Below are the code and all the weights of a small trained network. Each question names an input and a class and asks about switching units off, where a switched-off unit gives its printed mean instead of its output.

import numpy as np


def w(rows, s, z=0):
    codes = np.array(rows[::2]) - 128.0
    scale = np.full(codes.shape[1], s)
    scale[-1] = z or s
    return codes * scale


def f(y):
    return np.maximum(y, 0)


def log_softmax(a):
    a = a - a.max(-1, keepdims=True)
    return a - np.log(np.exp(a).sum(-1, keepdims=True))


def net(x, mask):
    res = np.array(x, float).reshape(1, 5) / 4 @ E
    y = f(res @ A[0][:, :-1].T + A[0][:, -1])
    res = res + np.where(mask, y, B[0][:, -1]) @ B[0][:, :-1]
    return log_softmax(res[-1] @ U[:, :-1].T + U[:, -1])


A, B = {}, {}
E = w([
[94,233,125],'x0',
[125,160,158],'x1',
[162,117,79],'x2',
[5,149,189],'x3',
[129,77,211],'x4',
],0.013)
A[0] = w([
[156,159,70,93],'neuron 0',
[223,134,9,196],'neuron 1',
[152,160,245,241],'neuron 2',
[20,201,110,186],'neuron 3',
[64,23,11,217],'neuron 4',
[195,179,84,185],'neuron 5',
[58,30,124,172],'neuron 6',
[169,67,219,115],'neuron 7',
[110,86,161,191],'neuron 8',
[175,93,202,155],'neuron 9',
[110,31,168,197],'neuron 10',
[163,92,179,126],'neuron 11',
[21,161,57,255],'neuron 12',
],0.013,0.0055)
B[0] = w([
[171,119,119,172],'neuron 0',
[170,67,50,251],'neuron 1',
[39,132,93,214],'neuron 2',
[112,238,146,231],'neuron 3',
[182,141,156,193],'neuron 4',
[206,106,46,203],'neuron 5',
[197,96,226,195],'neuron 6',
[69,52,147,196],'neuron 7',
[72,92,227,178],'neuron 8',
[27,1,109,184],'neuron 9',
[114,55,196,206],'neuron 10',
[62,64,128,168],'neuron 11',
[172,239,153,218],'neuron 12',
],0.0094,0.017)
U = w([
[148,175,189,97],'0',
[187,167,51,252],'1',
[34,115,151,80],'2',
[72,254,122,79],'3',
],0.013,0.0024)

Each question gives the input, the list of numbers given to net, and the class t.
The units are the neurons (one row each of A and B). Each row of codes is followed by its name. A weight is (code - 128) times the scale printed after its matrix; where a second scale follows, it is the last column's (A, B and U).
mask holds one flag per neuron, in row order. A switched-off neuron (its flag False) gives its mean, the last column of its row in B, instead of its output. The means were averaged over made-up inputs and are rounded, as every weight is.
A unit's drop is (log p(t) with every unit on - log p(t) with that unit switched off) / (log p(t) with every unit on - log p(t) with every unit switched off).
The circuit of an input: a set's keep is (log p(t) with only the set's units on - log p(t) with every unit switched off) / (log p(t) with every unit on - log p(t) with every unit switched off). Starting from the 12 units with the biggest drops (on a tie, the unit counted first), units are removed one at a time, each time the one whose removal leaves the highest keep (on an exact tie, the one counted first), for as long as the keep stays at least 0.8.
circuit, biggest first: the units of the circuit, biggest drop first
k most important neurons: the k neurons with the biggest drops, biggest first
drop when u is switched off: that unit's drop, to one decimal
input [-2,-8,-6,6,0], class 0: circuit, biggest first -> (neuron 6; neuron 12)
input [-7,-4,-3,-3,-2], class 2: most important neuron -> (neuron 12)
input [-5,2,-8,5,-4], class 0: circuit, biggest first -> (neuron 6; neuron 9)
input [-5,-2,-2,2,-2], class 0: circuit, biggest first -> (neuron 2; neuron 6)
input [-2,2,7,3,0], class 0: 2 most important neurons -> (neuron 1; neuron 5)
input [-1,-6,-4,5,-2], class 0: 2 most important neurons -> (neuron 6; neuron 2)
input [-2,8,-7,-3,-2], class 2: 2 most important neurons -> (neuron 12; neuron 3)
input [-5,-4,-4,7,-6], class 0: drop when neuron 6 is switched off -> 0.2
input [-4,-1,-4,3,-2], class 0: drop when neuron 9 is switched off -> 0.3
input [-3,8,-1,1,-5], class 3: drop when neuron 1 is switched off -> 0.4
input [1,2,3,2,2], class 3: drop when neuron 10 is switched off -> 0.2
